In the rows, 128 means zero.
Each row is followed by its class.
[158 123 128 149 110 128 124 128 101 142 140 109 100 101 136  98 120 107
 134 156 123 120 120 140 127 133 114 134 146 124 139 130 124 127 148 141
 134 138 115 131 141 130 134 126 111 122 153  94 153 126 114 144 114 114
 111 125 140  85 115 123  70] | toma
[ 95 130 108 145 130 143 107 103 134 120 125 157 153 119 141 140 120 154
 122 120 117 101 146 132 111 130 137 100 180 108 130 134 151 138 122 109
 109 124 157 117 110 114 145 145 146 141 112 124 121 124 134  90 152  90
 123 187 118 154 132  91  90] | Mub
[117 166 150 194 100 154 137 160  96 117 103 143 102 106 151 106 137 186
 121 157 121 135 128 144 141 144 104 128 224 157 129 122 139 110 131 138
  28 140 162 157 103 114 122 142 143 117 153 113 132  86 155 132 150 118
 152 132 132 118 104  41  32] | Dosob
[102 111 136 175 131 132 132 107 123 135  96 151 167 123 148 119 117  86
 130 152 107 121 128 101 120 121 161 112 165 164 121 124 131 126 149 124
  82 113 118 123 115 102 132 171 134 136 117 123 134 145 119 111 137 114
 103 144 129 133 116  80  75] | Mub
[164 115  86 139 150 136  92  36 106 117 116 150 208 113 141 127 110 230
 118 110 111  84 145 130 106 140 197 150 207  82 193 129 172 132 131 111
 144 140 123 156  95  95 155 155 123 138 126  96 162 104 129 138 166  42
  98 201 134  63 103  63   4] | Dosob
[178  81 124 133 135 130 126 129 111 140 119 119 140 138 135 119 117 136
 124 144 129 138 102 116 127 127 128 149 106 172 161 126 128 123 161 139
 170 129 102 132  99 147 146 133 104 124 141 140 149 113 121 165 125 139
  98  93 126 108 114 127  86] | toma
[203  94 113 138 143 101 124  95 124 133 126 146  97 139 123 138 110 137
 140 106 145 135 128 116 107 129 149 115 155 122 145 130 126 129 151 139
 234 135 133 128 134 120 148 143  97 122 153 148 134 126 122 170 134  98
 109  79 129 125 158 107 122] | toma
[166  46 120 141 132 125 126 118 108 137 133 134 157 158 146 112  89 102
 132 140 118 123 127  94 122 131 134 151 105 171 143 116 123 149 141 129
 152 135  96 116 140 116 130 136  98 135 138 117 135 144 114 148 135 120
 114 134 127 130 128 129 128] | toma
[144 152 118 145 132 123 117 111 119 135 109 161 116 122 162 131 133 128
 129 109 118 105 137 107 122 132 154 124 168 119 170 138 127 131 148 124
 148 124 167 127 101 134 109 143 122 122 148 114 136 142 120 128 124  83
 121 113 132 116 134 118  56] | Dosob
[126 142 113 149 143 148 113  95 112 152 127 136 133 121 144 117 128 113
 124 122 110  89 146 129 129 121 138 111 181 133 169 139 137 136 139 116
 115 137 147 135 130 126 126 149 108 135 119 111 119 172 129  90 125  95
 131 158 123 144 125 103  38] | Mub
[ 83  93 117 153 131 152 123 135 133 103  97 127 198 118 140 120 131  89
 123 131 106 117 161 141 141 140 130 128 140 158 173 123 135 119 125 111
  54 115 146 137 114 131  76 140 148 137 122 129  88 122 109  90 156 114
 133 142 132 178  89 197 122] | Mub
[ 58 190 115 151 139 152  88  43 124 128 124 156 156 115 137 127 120 217
 138 112 127 109 138  73 110 119 149 128 128  98  83 132 116 151 126 140
 114 126 141 139 129 126 152 171 127 142 107 103 143 113 135 138 128  81
 139 174 122  99 134   4  46] | Dosob
[131 113 129 142 129 122 107  98 107 133 116 155 159 154 140 117  94 118
 134 126 125 113 135  73 107 130 174 157  97 133 121 128 125 137 150 139
 129 122 134 121 122 120  76 157 114 120 132  95 152 109 107 141 132 103
 120 130 140 105 127 102  96] | toma
[144  95 120 151 133 123 111 122 115 134 122 158 107 124 133 133 120  95
 130 105 131 121 152 129 112 128 148 117 184 138 165 130 147 149 154 117
 155 128 182 109 110 108 116 158 110 122 143 126 133 154 117 118 146 107
 118 159 131 149 140 136  77] | Mub
[157 122 127 110 143 133 125  86 108 142 151 123 132 142 117 118 116 139
 143 120 125 115 116 105 128 115 165 154 102 141 139 125 128 148 151 126
 157 146 138 117 126 134 120 143  90 110 123 124 146 150 118 144 111 122
 127 146 132 105 133 126  88] | toma
[128 119 125 165 106 121 116 108 119 125 113 159  81 118 127 121 140 120
 127 116 114 128 163 128  89 129 104 111 178 120 119 127 128 143 118 147
 157 131 148 122 139 144 108 146 128 131 166  99 120  89 110 144 125 100
 128 113 155 109 142  94 110] | Dosob
[111 154 125 154 112 123 104  88 125 117 116 163 136 110 143 119 112 161
 126 103 137 120 153  89 114 130 163 137 129  82 119 123 116 121 132 140
 153 123 160 144 108 133  81 156 129 115 148  94 133  84 114 149 129  84
 126  92 129 102 130  73 122] | Dosob
[117 127 105 119 151 164 123 100 134 121 104 136 237 122 143 127 133 150
 128 126 121  98 118 139 132 109 191 143 155 161 190 121 159 127 171 111
  73 122 140 127  76 138 128 166 135 136 101 142  81 142 150  90 159 119
 105 215 132 143 111 120  26] | Mub
[147  85 114 143 133 140 137 114 114 119 131 132 157 146 135 128 108 132
 129 140 119 119 139 117 121 125 133 132 125 156 152 127 115 139 143 133
 143 147  93 127 128 135 146 131  92 138 119 134 123 128 132 140 150 112
 123 144 130 145 126 104 100] | toma
[112  74 125 137 149 126 136 142 109 115 115 144 165 127 133 112 116 131
 121 127 130 121 138 129 123 128 144 139 129 204 174 111 139 155 165 110
  67 127 170 105 104  98 120 159 145 123 116 146 130 126 130 108 174 135
 116 203 139 176 123 133  86] | Mub
[143  84 101  82 155  96 112  16 130 131 141 127 123 139  87 116 102 143
 135  81 142 135 126  64 109 102 210 171  47 106 101 128 117 167 147 124
 242 126 110  89 110 120 138 164  93 115 134 122 183 108 115 216 110 118
  94 138 123  42 140 138  73] | toma
[101 120 109 157 132 137 120  81 142 111 105 135 200 134 138 109 129 116
 124 117 118 101 129 101 130 107 130 124 112 137 121 125 130 136 119 140
 111 122  92 126 101 133 142 156 132 146 103 103 146 116 122 160 138 118
 103 149 133  94 125  78  51] | Dosob
[109 111 114 151 137 143 112 110 115 115 115 151 168 125 134 120 133 138
 128  96 119 105 162 123 119 146 133 116 150 154 174 124 145 148 130 115
  91 119 176 123  89 131  89 156 119 123 129 111 106 114 135 114 151 115
 142 186 136 144 131 137  49] | Mub
